Below is a small trained network, with its code and all its weights. Each question gives an input and a class and asks what happens when units are switched off, that is, made to give their printed mean instead of their output.

import numpy as np


def w(rows, s, z=0):
    codes = np.array(rows[::2]) - 128.0
    scale = np.full(codes.shape[1], s)
    scale[-1] = z or s
    return codes * scale


def norm(h):
    return h / np.sqrt((h * h).mean(-1, keepdims=True) + 1e-5)


def f(y):
    return y / 2 * (1 + np.tanh(0.7978845608 * (y + 0.044715 * y**3)))


def log_softmax(a):
    a = a - a.max(-1, keepdims=True)
    return a - np.log(np.exp(a).sum(-1, keepdims=True))


def net(x, mask):
    res = np.array(x, float).reshape(1, 4) / 4 @ E
    u = 0
    for l in range(3):
        y = f(norm(res) @ A[l][:, :-1].T + A[l][:, -1])
        res = res + np.where(mask[u : u + 8], y, B[l][:, -1]) @ B[l][:, :-1]
        u += 8
    return log_softmax(norm(res)[-1] @ U[:, :-1].T + U[:, -1])


A, B = {}, {}
E = w([
[87,137,105,166,108,170,78,104,121,230,179],'x0',
[197,66,3,124,69,126,126,120,240,116,108],'x1',
[115,101,70,235,156,134,130,187,167,186,52],'x2',
[173,177,99,202,190,192,162,88,180,44,80],'x3',
],0.0039)
A[0] = w([
[161,160,86,218,187,115,179,190,149,131,32,17],'L0N0',
[79,17,66,163,69,120,32,181,171,217,160,14],'L0N1',
[21,100,141,167,112,95,48,118,52,166,206,82],'L0N2',
[141,109,2,155,103,158,107,189,174,131,76,142],'L0N3',
[52,175,113,166,157,82,122,185,111,127,59,97],'L0N4',
[114,162,99,147,94,195,85,98,93,225,141,60],'L0N5',
[150,57,79,89,58,9,150,162,130,132,118,2],'L0N6',
[169,26,135,55,46,61,117,156,124,66,186,127],'L0N7',
],0.0045,0.0024)
B[0] = w([
[240,102,226,109,147,148,112,132,148,68,120,225],'L0N0',
[80,147,170,140,168,235,38,84,147,190,150,224],'L0N1',
[142,254,126,103,103,128,125,163,241,122,173,236],'L0N2',
[148,24,111,34,105,81,177,96,105,123,71,254],'L0N3',
[156,68,148,129,100,130,234,237,118,191,109,171],'L0N4',
[90,118,183,119,140,232,81,129,212,147,125,174],'L0N5',
[191,151,216,148,36,180,146,214,120,165,36,173],'L0N6',
[220,9,117,98,169,198,227,211,120,145,107,233],'L0N7',
],0.0045,0.0036)
A[1] = w([
[206,132,143,143,150,158,137,94,185,26,125,74],'L1N0',
[108,168,123,167,114,78,151,47,118,38,148,93],'L1N1',
[28,200,158,106,134,49,167,191,81,123,210,79],'L1N2',
[151,113,162,37,143,159,123,99,85,115,228,3],'L1N3',
[181,255,105,152,127,48,86,24,134,63,91,56],'L1N4',
[51,159,153,200,145,20,149,158,21,137,127,66],'L1N5',
[132,118,90,63,8,45,49,118,86,147,181,9],'L1N6',
[166,172,46,89,8,118,150,147,138,117,172,52],'L1N7',
],0.0049,0.0023)
B[1] = w([
[73,131,144,147,130,50,138,71,78,101,217,246],'L1N0',
[66,123,221,169,191,171,140,117,161,114,152,145],'L1N1',
[151,142,94,112,103,112,232,136,114,119,46,251],'L1N2',
[186,58,93,140,54,149,76,120,80,101,172,188],'L1N3',
[53,134,242,183,222,97,157,103,98,130,254,155],'L1N4',
[79,164,30,69,186,50,119,131,185,186,49,167],'L1N5',
[198,53,183,111,184,193,178,171,155,62,134,119],'L1N6',
[197,164,153,99,186,88,213,101,133,141,60,134],'L1N7',
],0.0058,0.0031)
A[2] = w([
[145,112,148,151,146,243,73,142,140,98,236,164],'L2N0',
[168,86,215,216,192,167,142,217,137,149,31,105],'L2N1',
[145,175,149,105,130,85,212,100,31,27,130,74],'L2N2',
[92,153,134,187,170,24,173,160,2,77,86,105],'L2N3',
[139,74,61,83,180,9,185,94,151,31,103,57],'L2N4',
[42,77,124,231,183,138,167,93,85,26,204,3],'L2N5',
[31,189,204,149,180,154,73,232,93,191,171,92],'L2N6',
[113,108,14,77,50,94,114,164,125,191,21,168],'L2N7',
],0.0049,0.0031)
B[2] = w([
[97,173,127,169,70,40,68,129,77,142,134,205],'L2N0',
[244,90,124,42,97,178,239,111,125,74,125,224],'L2N1',
[140,79,98,212,122,177,44,90,145,163,140,245],'L2N2',
[79,136,142,96,101,79,121,185,84,227,76,216],'L2N3',
[122,243,142,182,173,206,141,129,209,108,172,244],'L2N4',
[133,134,225,87,153,1,162,108,34,77,158,199],'L2N5',
[177,175,133,120,92,220,115,125,239,104,225,203],'L2N6',
[73,146,172,165,198,53,143,142,51,108,106,254],'L2N7',
],0.0055,0.0039)
U = w([
[32,217,162,145,41,226,13,133,221,240,240,158],'0',
[68,189,232,234,214,32,132,31,40,46,230,200],'1',
[239,26,180,24,73,162,252,234,74,143,38,201],'2',
[42,104,48,126,145,92,74,179,88,39,127,3],'3',
[215,27,40,96,12,172,39,70,26,113,205,87],'4',
[212,132,49,192,185,197,204,46,235,24,157,194],'5',
[11,237,76,63,180,24,197,215,25,207,27,104],'6',
[38,2,16,230,192,149,36,36,196,201,31,67],'7',
],0.0074,0.0059)

Each question gives the input, the list of numbers given to net, and the class t.
The units are the neurons (one row each of A and B). Each row of codes is followed by its name. A weight is (code - 128) times the scale printed after its matrix; where a second scale follows, it is the last column's (A, B and U).
mask holds one flag per neuron, layer by layer. A switched-off neuron (its flag False) gives its mean, the last column of its row in B, instead of its output. The means were averaged over made-up inputs and are rounded, as every weight is.
A unit's drop is (log p(t) with every unit on - log p(t) with that unit switched off) / (log p(t) with every unit on - log p(t) with every unit switched off).
The circuit of an input: a set's keep is (log p(t) with only the set's units on - log p(t) with every unit switched off) / (log p(t) with every unit on - log p(t) with every unit switched off). Starting from the 12 units with the biggest drops (on a tie, the unit counted first), units are removed one at a time, each time the one whose removal leaves the highest keep (on an exact tie, the one counted first), for as long as the keep stays at least 0.8.
circuit, biggest first: the units of the circuit, biggest drop first
unit that matters most: the unit with the biggest drop
top k neurons: the k neurons with the biggest drops, biggest first
top k neurons in layer l: the k neurons of layer l with the biggest drops, biggest first
input [-7,3,-1,5], class 1: unit that matters most -> L1N0
input [4,8,-2,-1], class 2: circuit, biggest first -> (L0N6, L2N7)
input [-4,-8,4,3], class 2: top 3 neurons -> (L2N1, L0N0, L0N4)
input [7,8,2,7], class 7: circuit, biggest first -> (L2N1, L2N6, L0N7)
input [3,5,4,-3], class 7: top 2 neurons -> (L0N1, L0N3)
input [5,-6,3,6], class 5: circuit, biggest first -> (L2N1, L2N6)
input [5,0,7,2], class 2: top 3 neurons in layer 0 -> (L0N3, L0N0, L0N4)
input [-6,-1,7,8], class 1: circuit, biggest first -> (L1N0, L2N5)
input [5,8,-3,-1], class 2: top 3 neurons -> (L0N3, L0N6, L2N2)
input [-2,0,8,5], class 2: top 3 neurons -> (L0N4, L2N1, L0N2)
input [-1,-8,-3,-7], class 6: top 2 neurons -> (L1N2, L1N5)
input [1,-4,-4,-7], class 2: top 2 neurons in layer 1 -> (L1N2, L1N6)
input [2,4,0,2], class 7: top 2 neurons -> (L0N2, L2N1)
input [3,-8,6,-6], class 0: circuit, biggest first -> (L2N6)
input [-8,-4,2,-4], class 6: top 2 neurons in layer 2 -> (L2N7, L2N3)
input [-7,0,4,8], class 1: top 2 neurons -> (L1N0, L0N7)
input [6,4,-6,2], class 4: top 3 neurons -> (L2N4, L1N3, L0N2)
input [-3,-4,-2,-5], class 6: top 3 neurons -> (L0N0, L0N3, L2N7)
input [2,-8,2,2], class 6: top 2 neurons in layer 0 -> (L0N7, L0N1)
input [5,-1,-8,0], class 4: top neuron in layer 0 -> (L0N1)
input [6,-6,1,7], class 0: top 2 neurons in layer 1 -> (L1N2, L1N7)
input [4,2,2,6], class 1: top 3 neurons -> (L1N0, L0N7, L2N5)
input [4,-7,-4,-5], class 0: top 3 neurons in layer 2 -> (L2N1, L2N5, L2N2)
input [7,4,-3,6], class 1: top 2 neurons -> (L0N7, L0N4)
